Below is a small trained network, with its code and all its weights. Each question gives an input and a target symbol and asks what happens when units are switched off, that is, made to give their printed mean instead of their output.

import numpy as np


def w(rows, s, z=0):
    codes = np.array(rows[::2]) - 128.0
    scale = np.full(codes.shape[1], s)
    scale[-1] = z or s
    return codes * scale


def norm(h):
    return h / np.sqrt((h * h).mean(-1, keepdims=True) + 1e-5)


def f(y):
    return np.maximum(y, 0)


def softmax(a):
    e = np.exp(a - a.max(-1, keepdims=True))
    return e / e.sum(-1, keepdims=True)


def log_softmax(a):
    a = a - a.max(-1, keepdims=True)
    return a - np.log(np.exp(a).sum(-1, keepdims=True))


def net(x, mask):
    ids = ['δελξπτφψ'.index(c) for c in x.split()]
    T = len(ids)
    res = E[ids] + P[:T]
    r = norm(res)
    for j in range(2):
        rows = slice(3 * j, 3 * j + 3)
        q, k, v = (r @ M[0][rows].T for M in (Q, K, V))
        z = softmax(np.where(np.tri(T) > 0, q @ k.T / 3**0.5, -1e9)) @ v
        o = O[0][rows]
        res = res + np.where(mask[j], z, o[:, -1]) @ o[:, :-1]
    y = f(norm(res) @ A[0][:, :-1].T + A[0][:, -1])
    res = res + np.where(mask[2:14], y, B[0][:, -1]) @ B[0][:, :-1]
    return log_softmax(norm(res)[-1] @ U[:, :-1].T + U[:, -1])


Q, K, V, O, A, B = {}, {}, {}, {}, {}, {}
E = w([
[107,109,172,26],'δ',
[122,77,195,4],'ε',
[13,40,192,63],'λ',
[214,176,101,210],'ξ',
[133,164,9,127],'π',
[87,3,198,40],'τ',
[63,92,148,200],'φ',
[56,115,165,32],'ψ',
],0.0029)
P = w([
[136,5,127,9],'0',
[114,23,133,49],'1',
[115,39,151,80],'2',
[118,61,146,96],'3',
[120,79,152,105],'4',
[115,90,161,109],'5',
[109,111,164,118],'6',
[102,130,165,119],'7',
[97,148,166,117],'8',
[96,160,171,116],'9',
[86,177,176,111],'10',
[79,191,179,107],'11',
[75,211,175,119],'12',
[90,181,169,116],'13',
],0.0015)
Q[0] = w([
[86,117,211,69],'head 1',
[119,92,179,24],'head 1',
[83,110,195,2],'head 1',
[137,43,140,107],'head 2',
[115,44,121,185],'head 2',
[85,85,92,140],'head 2',
],0.0079)
K[0] = w([
[134,200,115,157],'head 1',
[134,255,73,135],'head 1',
[124,230,100,145],'head 1',
[141,135,196,97],'head 2',
[79,87,203,136],'head 2',
[52,107,148,94],'head 2',
],0.0097)
V[0] = w([
[231,114,115,166],'head 1',
[159,179,156,189],'head 1',
[112,124,3,98],'head 1',
[85,157,56,44],'head 2',
[96,56,179,73],'head 2',
[85,144,68,82],'head 2',
],0.0042)
O[0] = w([
[114,124,24,106,122],'head 1',
[149,71,67,146,83],'head 1',
[155,249,74,246,129],'head 1',
[149,74,75,57,137],'head 2',
[211,253,105,87,254],'head 2',
[145,76,68,60,133],'head 2',
],0.0033)
A[0] = w([
[82,59,33,71,58],'neuron 1',
[112,103,73,75,41],'neuron 2',
[68,148,93,141,142],'neuron 3',
[47,189,85,153,196],'neuron 4',
[111,189,154,105,142],'neuron 5',
[180,227,65,162,160],'neuron 6',
[135,123,161,253,133],'neuron 7',
[83,136,149,93,53],'neuron 8',
[228,90,121,57,4],'neuron 9',
[206,148,176,65,124],'neuron 10',
[141,77,173,92,144],'neuron 11',
[176,139,102,26,145],'neuron 12',
],0.0045,0.0021)
B[0] = w([
[57,186,204,253,195],'neuron 1',
[79,124,174,163,169],'neuron 2',
[174,120,110,158,155],'neuron 3',
[170,95,107,180,197],'neuron 4',
[134,97,90,133,221],'neuron 5',
[156,26,28,80,188],'neuron 6',
[50,153,144,139,194],'neuron 7',
[115,116,73,137,158],'neuron 8',
[126,151,186,206,163],'neuron 9',
[138,99,44,137,223],'neuron 10',
[154,130,80,152,183],'neuron 11',
[91,152,166,221,252],'neuron 12',
],0.0049,0.0032)
U = w([
[164,75,8,146,154],'δ',
[29,146,171,210,177],'ε',
[64,221,95,42,88],'λ',
[160,2,217,119,76],'ξ',
[38,50,145,27,128],'π',
[117,114,144,107,2],'τ',
[200,139,191,108,123],'φ',
[175,207,139,105,99],'ψ',
],0.0084,0.004)

Each question gives the input, a string of symbols that net reads in full, and the target symbol t.
The units are the heads (3 rows each of Q, K, V and O) and the neurons (one row each of A and B). Each row of codes is followed by its name. A weight is (code - 128) times the scale printed after its matrix; where a second scale follows, it is the last column's (O, A, B and U).
mask holds one flag per unit, heads first, then neurons. A switched-off unit (its flag False) gives its mean, the last column of its rows in O or B, instead of its output. The means were averaged over made-up inputs and are rounded, as every weight is.
A unit's drop is (log p(t) with every unit on - log p(t) with that unit switched off) / (log p(t) with every unit on - log p(t) with every unit switched off).
The circuit of an input: a set's keep is (log p(t) with only the set's units on - log p(t) with every unit switched off) / (log p(t) with every unit on - log p(t) with every unit switched off). Starting from the 12 units with the biggest drops (on a tie, the unit counted first), units are removed one at a time, each time the one whose removal leaves the highest keep (on an exact tie, the one counted first), for as long as the keep stays at least 0.8.
units of the circuit, in order: the units of the circuit, biggest drop first
top k neurons: the k neurons with the biggest drops, biggest first
heads that matter: for each layer, one digit per head in row order, 1 if its drop is at least 0.15 and else 0, layers parted by /
drop when u is switched off: that unit's drop, to one decimal
input π ξ λ λ ε ε, target ε: units of the circuit, in order : neuron 12
input φ ψ π ψ τ, target δ: units of the circuit, in order : head 1; neuron 6
input τ π δ ψ ψ φ δ λ ε ε, target δ: heads that matter : 10
input ε λ λ λ φ φ π λ π, target ε: units of the circuit, in order : head 2; head 1; neuron 12
input π φ φ λ δ φ φ ε λ ψ ξ, target δ: top 3 neurons : neuron 6; neuron 12; neuron 1
input ψ ψ λ ψ, target λ: heads that matter : 11
input ξ π φ ε ψ, target δ: units of the circuit, in order : head 1; neuron 6
input φ λ φ τ ε λ, target π: heads that matter : 10
input ξ φ τ, target ε: heads that matter : 10
input φ φ δ, target ψ: top 2 neurons : neuron 6; neuron 1
input φ φ ε, target φ: top 2 neurons : neuron 6; neuron 1
input φ φ δ ε, target φ: drop when neuron 6 is switched off : 0.3
input λ ε λ ψ ψ λ, target π: drop when neuron 10 is switched off : 0.2
input δ ξ ξ, target ε: drop when head 2 is switched off : 3.4
input π λ π λ λ λ φ φ δ π δ ξ, target δ: top neuron : neuron 10
